Each row is followed by its class.
-3, 1, -7, -4, 1, 4, 9, -11, 13, -3, -7, -7, -14, -1, -18, -19, 9, 6, 10, 0, 1, 2, 4, 2, -4, -5, -11, 1, -15, -11, -21, -6 | tez
-3, 3, -2, 12, 7, -8, 0, -4, 15, -26, -27, 7, -2, 4, -20, 10, 14, -12, 28, 14, 16, 1, 9, 11, -5, 10, -8, 10, -4, -4, 3, 12 | siz
23, 3, 30, -2, 12, -7, -39, 11, 10, -100, -44, 101, 13, -29, -74, 57, 23, 29, -91, -21, 15, 4, 23, -82, -40, 9, -19, 8, 1, 51, 12, 1 | buvot
-22, -11, -21, -2, -16, -3, -2, -8, 25, 1, 6, -26, -10, 5, 17, -7, 16, -9, -11, 16, -15, 3, 4, 32, 9, 9, -22, 5, 13, -27, -10, 2 | kitat
-21, -16, 6, 9, -14, -27, -14, -9, 11, -54, -7, 50, 3, 43, -2, -6, -13, -19, 1, -21, 4, 15, -12, -18, -33, 24, -22, 3, -14, -5, -35, 1 | zovo
-5, 5, -3, -5, 0, -2, -5, -8, -2, 12, -4, -15, 16, -11, 5, -4, 16, 8, -5, 15, 6, 0, 11, 22, -1, 9, -3, 5, -10, -22, 12, 6 | siz
-6, 6, -12, -1, 10, 5, 8, -16, 17, -7, -18, -5, -16, -6, -19, -22, 15, -4, 26, -2, -1, 16, 1, -21, -8, -13, -12, 3, -2, -20, -16, -4 | tez
3, -3, 2, -13, 12, 0, -3, 3, -17, -17, -13, 21, 12, 10, -8, 2, 6, -1, -7, 2, 3, -5, -1, -11, -10, 20, 1, -15, -14, -9, 18, -1 | luzun
-14, 3, 16, 12, -10, -6, 5, -4, 21, -8, 17, 19, -4, 22, 17, -19, -24, -6, 9, -13, 10, 19, -24, -26, 6, -16, -8, -9, -5, -13, 6, -14 | luzun
-7, 18, 14, 32, -15, 13, 18, -5, 39, 18, -22, -49, 2, 30, 24, -21, -102, -38, 26, 0, 1, 9, -27, 18, -9, -11, -7, -5, -15, -19, -6, -1 | tez
4, -2, 20, 11, -2, -12, -12, -6, 23, -6, 13, 41, -1, 6, 17, -11, -18, -6, 24, 0, 6, 4, -30, -55, 4, 3, 6, 4, 4, -4, 23, -18 | luzun
-15, 4, -4, 0, -4, 2, -7, -19, 5, 5, -10, 5, 7, 10, 3, -25, 3, -8, 13, 5, 21, 29, -31, -14, -10, -13, 29, 12, -11, -21, -2, -5 | zovo
-4, 0, 3, 9, -13, -13, -17, -11, 8, -2, 0, 24, -1, 15, 6, -9, -27, -5, 28, 1, 11, -9, -18, -26, -13, 24, 3, -7, -4, -10, -14, -7 | pino
-70, 26, -21, 26, -14, -13, 1, -8, 29, -32, -29, 11, 51, 24, 0, 12, 80, -4, 66, -16, -21, 29, 6, -111, -70, -4, -28, -37, -5, 16, -37, -7 | pino
-68, 31, -4, 7, -45, -10, -14, 11, -8, 27, -4, -7, 1, 27, -10, 7, 73, -16, -35, 23, -26, 16, 7, 2, 6, -3, -84, -49, -1, -6, -14, -3 | pino
1, 35, 8, 39, 2, 14, 12, 3, 8, 24, 5, -13, -2, -2, 6, -7, -7, -8, 30, 7, 0, 8, -9, 15, 6, -12, -2, -3, -2, -12, 17, 1 | siz
2, -15, 48, 12, 20, -24, 17, -40, -4, -29, -9, 47, 20, -24, 4, -50, 16, 1, 95, -18, 8, 46, -4, -100, -19, -3, 18, -7, -51, 56, -3, -27 | tez
-2, 19, -24, -16, 10, 45, 0, 28, -19, 29, -7, -37, 16, -70, -18, -16, 33, 39, -5, 69, -43, -28, 7, 0, 20, 19, -29, -42, 8, 7, 2, -22 | buvot
-21, -20, 7, 15, -5, -22, -7, -17, 28, -1, -6, 17, -17, 21, 9, -28, 17, -20, 31, 1, 10, 9, -22, 2, -5, 11, 4, 22, 3, -7, -23, -6 | zovo
-44, 0, 26, 63, 1, -8, 38, 2, 47, 24, -11, -55, 18, 5, 21, -8, 53, -23, 73, -10, -9, 3, -12, 18, -18, -26, 8, 23, 13, 42, -18, 5 | zovo
-14, -2, -2, 14, -10, 10, -8, -9, 4, 26, 9, -7, 7, -10, 12, -25, 6, 0, 10, 11, -3, 10, -17, -5, 3, -2, 13, 12, 0, -24, 13, -10 | zovo
1, 12, 4, 2, 1, -15, -8, -28, 21, -19, -8, 24, -7, 22, -8, -16, -27, -16, 39, -6, 11, 35, -32, -36, -7, 2, 15, 18, -18, -9, 1, 1 | siz
-1, 6, -19, 5, -2, 2, -1, -17, 9, 3, -3, 15, -11, 16, -4, -15, -24, -2, 15, 9, 0, 25, -32, -23, -14, -11, 16, 11, -6, -15, -8, -10 | tez
-23, 11, 6, 16, -13, -11, -4, -2, 8, -4, 8, -11, 14, 13, 21, -2, 5, -6, 10, 3, 2, 15, -1, 7, 6, -4, -22, -6, -8, -10, 10, 6 | siz
-60, 33, 16, 26, -12, -22, 21, 4, -1, 77, -1, -61, 14, 16, 8, 20, 76, -26, -10, 1, -1, 16, -20, 59, -7, -39, -43, -11, 21, -10, 7, 38 | pino
-5, -14, -13, -3, 7, 13, -3, 4, -5, 11, 0, 5, 2, -18, -9, -24, 13, 19, 7, 11, -3, -3, -2, -2, -8, 12, -8, -4, -3, -26, -14, -11 | zovo
-10, -4, 6, -14, -15, 8, -10, -11, 11, 31, 5, -2, 5, 0, 8, -22, -15, -8, -2, 9, -1, -1, 4, 0, 1, 6, -18, 5, -6, -33, 1, -7 | liv
-11, 5, 1, 3, -20, -8, -10, -17, 10, 0, 9, 14, 0, 0, 13, -11, -21, -12, -13, 12, -4, 16, -2, -18, 6, 15, 7, 5, 5, -19, 17, -15 | luzun
2, 11, -6, -15, -11, 7, -7, -10, 2, -6, 3, -1, 2, -25, -6, -8, -12, -3, -16, 15, -11, -2, 10, -7, 8, 9, 1, 4, 9, -21, 4, 1 | buvot
-2, 13, 2, 20, -1, -15, -3, -28, 24, 0, -6, 18, -16, 5, -9, -10, -3, -18, 47, 6, -3, 43, -25, -35, -3, -3, 24, 31, 2, -1, 16, -3 | siz
-12, 3, 9, -21, 3, -13, -11, -8, 8, -26, -3, 32, 19, 34, 2, -7, -1, -10, 4, -27, 3, 9, -14, -60, -16, 10, -6, -12, -23, -8, -1, -2 | luzun
-4, -7, -10, -3, -3, 18, 5, -17, 9, 3, 17, 5, 6, -32, -4, -36, 3, 9, 0, 13, -13, -6, 9, -3, 0, 7, -12, 9, 3, -32, -5, -9 | buvot
-1, -1, 3, -6, 4, -22, -11, -15, 26, -17, -9, 19, 8, 11, 0, -8, -4, -2, 39, -4, 13, 0, -16, -45, -18, 15, -2, 0, -21, 1, -19, -1 | tez
-2, 11, 44, -29, 1, -29, -14, -28, -28, 35, -4, -8, 25, 7, 33, -17, -67, -57, -4, -8, 1, 29, -14, -21, 30, 24, 14, 5, -10, -3, 40, 15 | luzun
-20, -6, 4, 10, 3, -20, -2, -6, 21, -37, -2, 22, 13, 15, 2, 0, -9, -17, 34, -5, 6, 10, -18, -34, -9, 11, -14, 2, 3, -2, 2, 3 | luzun
24, -78, 17, 7, -1, -8, -19, -12, 65, -36, -32, 31, -58, -20, -11, -49, -113, 24, 2, 6, 4, -24, -11, -4, -12, 54, -18, 26, 24, 4, -59, -48 | pino
21, -26, 38, -41, -11, -28, -14, -2, 59, -31, 12, -2, -48, 22, 24, -8, -47, -10, -27, -62, -41, -29, -6, -43, 18, -2, -13, 35, 38, -5, -18, -17 | luzun
-4, 24, 2, 7, -4, 10, 0, -21, 29, -18, 2, 20, -8, 1, -24, -29, -22, -14, 20, -12, -5, 20, -15, -40, -6, 3, -7, 1, -15, -20, -8, -2 | buvot
-8, -19, -18, -12, 5, 10, -2, -13, 41, 12, 10, -16, -3, -38, -2, -33, 25, 24, 26, 23, 5, -1, -2, -10, 10, 13, -21, -3, -4, -28, -15, -13 | kitat
-7, 5, 20, 12, -1, -4, 6, -12, 22, 6, 8, 13, -4, 0, 7, -23, -5, -7, 10, -13, -7, 13, -7, -29, -2, 3, -5, -1, -2, -8, 7, -15 | luzun
-64, -17, -36, 7, 20, -11, 10, -19, 28, -4, -37, -17, 15, -3, -16, -19, 46, 1, 33, -15, -1, 55, 38, -16, -55, 16, -44, -19, 2, -44, -36, 14 | liv
-14, 7, 17, 17, -14, -8, -1, 0, 15, 5, 9, 15, -2, 15, 24, -7, -11, -8, -2, -5, -11, 16, -11, -34, 2, -2, -1, -11, 4, 1, 15, -20 | luzun
-62, -14, 11, -32, -11, -37, -21, -16, -12, -1, 9, -4, 24, 82, 33, -27, 9, -37, -7, -24, 40, 31, -25, 39, 3, -1, -56, -31, -50, -54, 0, 40 | liv
-3, -1, 10, 12, -4, -8, 3, -1, 1, -15, 2, -2, 5, 3, 18, -6, -12, 8, 5, 5, 9, -1, -8, 4, -4, -10, -5, -9, -10, 9, -7, -7 | tez
0, 0, -11, 15, -2, -5, -11, -21, 7, 32, -10, 24, -36, -5, -16, -13, -6, 2, 20, 13, 13, 28, -26, -27, -1, -3, 37, 20, 22, -12, 2, -12 | pino
-14, 13, -16, 9, -7, -17, -3, -17, 20, 15, -4, 1, -16, 13, 3, 2, 17, -7, 18, 6, -4, 30, -17, -29, -9, -15, 18, 14, 11, -6, -4, -2 | tez
-63, 30, -23, 40, 5, -34, -19, -17, 45, 18, -17, -28, 46, -31, 30, 10, 45, 4, 111, 9, 6, 51, -29, -114, -40, 3, 3, -34, 25, -14, 12, 9 | pino
0, 3, 22, 22, -17, -1, 22, -11, 5, 28, 3, -10, -17, -15, 8, -17, -10, 5, 20, 8, 8, 4, -14, 11, -3, -26, 15, 1, 12, 0, -5, -17 | pino
-29, 1, -5, 14, -3, -5, 3, -20, 18, -8, 1, -18, 8, -5, 17, -22, 15, -1, 10, 2, -5, 29, -11, -7, -5, -9, 19, 6, 5, -3, 3, 0 | buvot
-1, 8, 24, 32, -12, 4, 11, -7, 25, -6, 2, -3, -10, -16, 20, -14, -11, -10, -7, 5, 0, 1, -2, 12, 5, -19, 8, 9, 19, 0, 11, -9 | buvot
1, -5, 13, 19, -1, -17, 6, 0, 17, -13, -3, 11, -3, 15, 16, 5, -9, -10, 27, -3, 11, -1, -15, -14, -7, -19, -3, 7, 4, 8, -5, 2 | tez
18, 80, 11, -3, 4, 15, 7, 30, -17, 24, 1, -68, 27, -44, -12, 45, 45, 21, 22, 19, -14, -45, 11, -12, 27, -12, 33, -22, -4, 69, 0, 6 | tez
0, 12, 10, 22, -3, 6, 16, -4, 1, -6, 3, 0, -12, -3, -8, -13, -2, -2, 11, 10, 3, 14, -2, 30, 8, -15, -13, 5, -5, -8, 5, -3 | siz
-4, 2, -8, 14, -8, 7, 5, -5, -16, 13, -1, 23, -8, -12, -11, -8, 11, 8, 20, 25, 11, 4, -9, -11, -5, -12, 6, -6, 12, -8, -4, -14 | pino
-11, 4, -6, 11, -4, -7, 10, -18, 5, -2, 5, -13, -3, -5, 21, -8, 0, -12, 13, 14, 10, 30, -10, 17, 6, -10, 17, 0, 6, -7, 2, 4 | kitat
-16, -2, -16, 1, 7, 1, -1, -13, 22, -8, -9, -6, -4, 1, 0, -20, -4, -3, 18, 8, -6, 22, -25, -21, -6, -4, 10, 4, 8, -15, -2, 2 | buvot
0, -13, 11, -2, 10, -21, -4, -9, 5, -22, -22, 25, 0, 12, 18, -4, 8, -6, 15, -9, 12, 8, 2, -35, -17, -6, 2, -2, -4, 7, -11, -5 | tez
-8, 10, -13, -5, 9, 3, -3, 2, 1, 0, -1, 2, 5, 8, 0, -1, -3, -2, 22, 11, -2, 10, -27, -34, 8, -2, 23, 0, 7, 4, 11, -6 | luzun
-1, 6, 8, 6, -7, -9, 6, -8, 10, 15, 11, -13, -5, 6, 23, -9, 8, 4, 18, -4, -12, 6, -15, -18, -1, -22, 13, 3, -2, 2, 3, -10 | tez
-14, -8, 7, 54, 10, -12, -9, -7, -18, 10, -11, -7, 18, -26, 46, 1, 24, 11, 48, 8, 0, 40, 28, -58, 9, 1, 65, -8, -2, 49, 52, -17 | tez
32, -4, 44, 0, -4, 8, 38, 20, -57, -113, -12, 77, 16, 26, -43, 44, -52, -27, -16, -15, 29, -1, 6, -10, 2, -53, -3, 8, -9, 55, 12, 7 | luzun
